Below is a small trained network, with its code and all its weights. Each question gives an input and a class and asks what happens when units are switched off, that is, made to give their printed mean instead of their output.

import numpy as np


def w(rows, s, z=0):
    codes = np.array(rows[::2]) - 128.0
    scale = np.full(codes.shape[1], s)
    scale[-1] = z or s
    return codes * scale


def f(y):
    return np.maximum(y, 0)


def log_softmax(a):
    a = a - a.max(-1, keepdims=True)
    return a - np.log(np.exp(a).sum(-1, keepdims=True))


def net(x, mask):
    res = np.array(x, float).reshape(1, 8) / 4 @ E
    y = f(res @ A[0][:, :-1].T + A[0][:, -1])
    res = res + np.where(mask, y, B[0][:, -1]) @ B[0][:, :-1]
    return log_softmax(res[-1] @ U[:, :-1].T + U[:, -1])


A, B = {}, {}
E = w([
[122,127,132,141,122,138,125],'x0',
[131,141,119,130,124,95,140],'x1',
[131,129,126,119,125,115,139],'x2',
[123,125,118,130,134,130,118],'x3',
[220,160,63,161,200,200,179],'x4',
[96,254,93,53,83,238,108],'x5',
[131,123,125,107,143,119,121],'x6',
[130,123,127,118,126,125,126],'x7',
],0.0081)
A[0] = w([
[171,2,160,216,187,41,158,79],'n0',
[213,144,66,153,160,162,138,83],'n1',
[111,235,87,88,101,143,133,63],'n2',
[43,95,180,114,59,84,68,69],'n3',
[186,164,100,162,228,151,169,88],'n4',
[160,138,106,138,155,141,145,83],'n5',
[136,147,135,118,153,135,147,255],'n6',
[217,136,72,164,148,162,141,101],'n7',
],0.0073,0.0092)
B[0] = w([
[210,225,145,83,81,236,88,221],'n0',
[104,129,173,66,177,81,141,165],'n1',
[192,174,121,110,98,179,99,168],'n2',
[77,145,189,83,204,117,212,189],'n3',
[46,141,193,119,163,120,184,173],'n4',
[119,126,153,127,130,158,176,138],'n5',
[133,1,34,215,64,45,72,254],'n6',
[59,127,178,102,173,96,173,170],'n7',
],0.0086,0.009)
U = w([
[193,254,138,87,95,238,100,8],'0',
[26,141,203,88,197,114,210,3],'1',
[117,85,84,166,106,111,109,232],'2',
[129,88,84,154,111,113,116,210],'3',
[121,77,90,156,126,116,108,180],'4',
[114,96,99,180,114,116,103,151],'5',
],0.0092,0.0043)

Each question gives the input, the list of numbers given to net, and the class t.
The units are the neurons (one row each of A and B). Each row of codes is followed by its name. A weight is (code - 128) times the scale printed after its matrix; where a second scale follows, it is the last column's (A, B and U).
mask holds one flag per neuron, in row order. A switched-off neuron (its flag False) gives its mean, the last column of its row in B, instead of its output. The means were averaged over made-up inputs and are rounded, as every weight is.
A unit's drop is (log p(t) with every unit on - log p(t) with that unit switched off) / (log p(t) with every unit on - log p(t) with every unit switched off).
The circuit of an input: a set's keep is (log p(t) with only the set's units on - log p(t) with every unit switched off) / (log p(t) with every unit on - log p(t) with every unit switched off). Starting from all 8 units, units are removed one at a time, each time the one whose removal leaves the highest keep (on an exact tie, the one counted first), for as long as the keep stays at least 0.8.
units of the circuit, in order: the units of the circuit, biggest drop first
most important unit: the unit with the biggest drop
k most important neurons: the k neurons with the biggest drops, biggest first
drop when u is switched off: that unit's drop, to one decimal
input [4,2,-4,-2,7,-6,-8,-2], class 1: most important unit -> n4
input [8,-4,-6,1,5,5,-5,8], class 3: 2 most important neurons -> n0, n6
input [8,-5,-2,2,7,2,5,-4], class 1: units of the circuit, in order -> n4, n7
input [-5,7,-6,-1,6,4,4,6], class 2: 4 most important neurons -> n6, n3, n0, n2
input [1,3,0,-6,-5,-7,3,-4], class 0: 2 most important neurons -> n0, n6
input [-8,2,1,6,-4,-6,1,4], class 0: 2 most important neurons -> n0, n6
input [7,-3,5,-2,-7,0,5,0], class 1: 2 most important neurons -> n3, n6
input [-8,4,4,6,6,-6,-7,-1], class 0: 2 most important neurons -> n0, n3
input [-6,-1,-6,-2,-7,5,-8,1], class 1: 3 most important neurons -> n3, n0, n6
input [-6,6,1,-3,2,-8,6,3], class 0: drop when n6 is switched off -> 0.0
input [-5,-5,7,-2,4,6,5,-4], class 4: drop when n0 is switched off -> 0.9
input [-4,1,3,1,-8,-8,-4,-5], class 0: drop when n0 is switched off -> 1.0
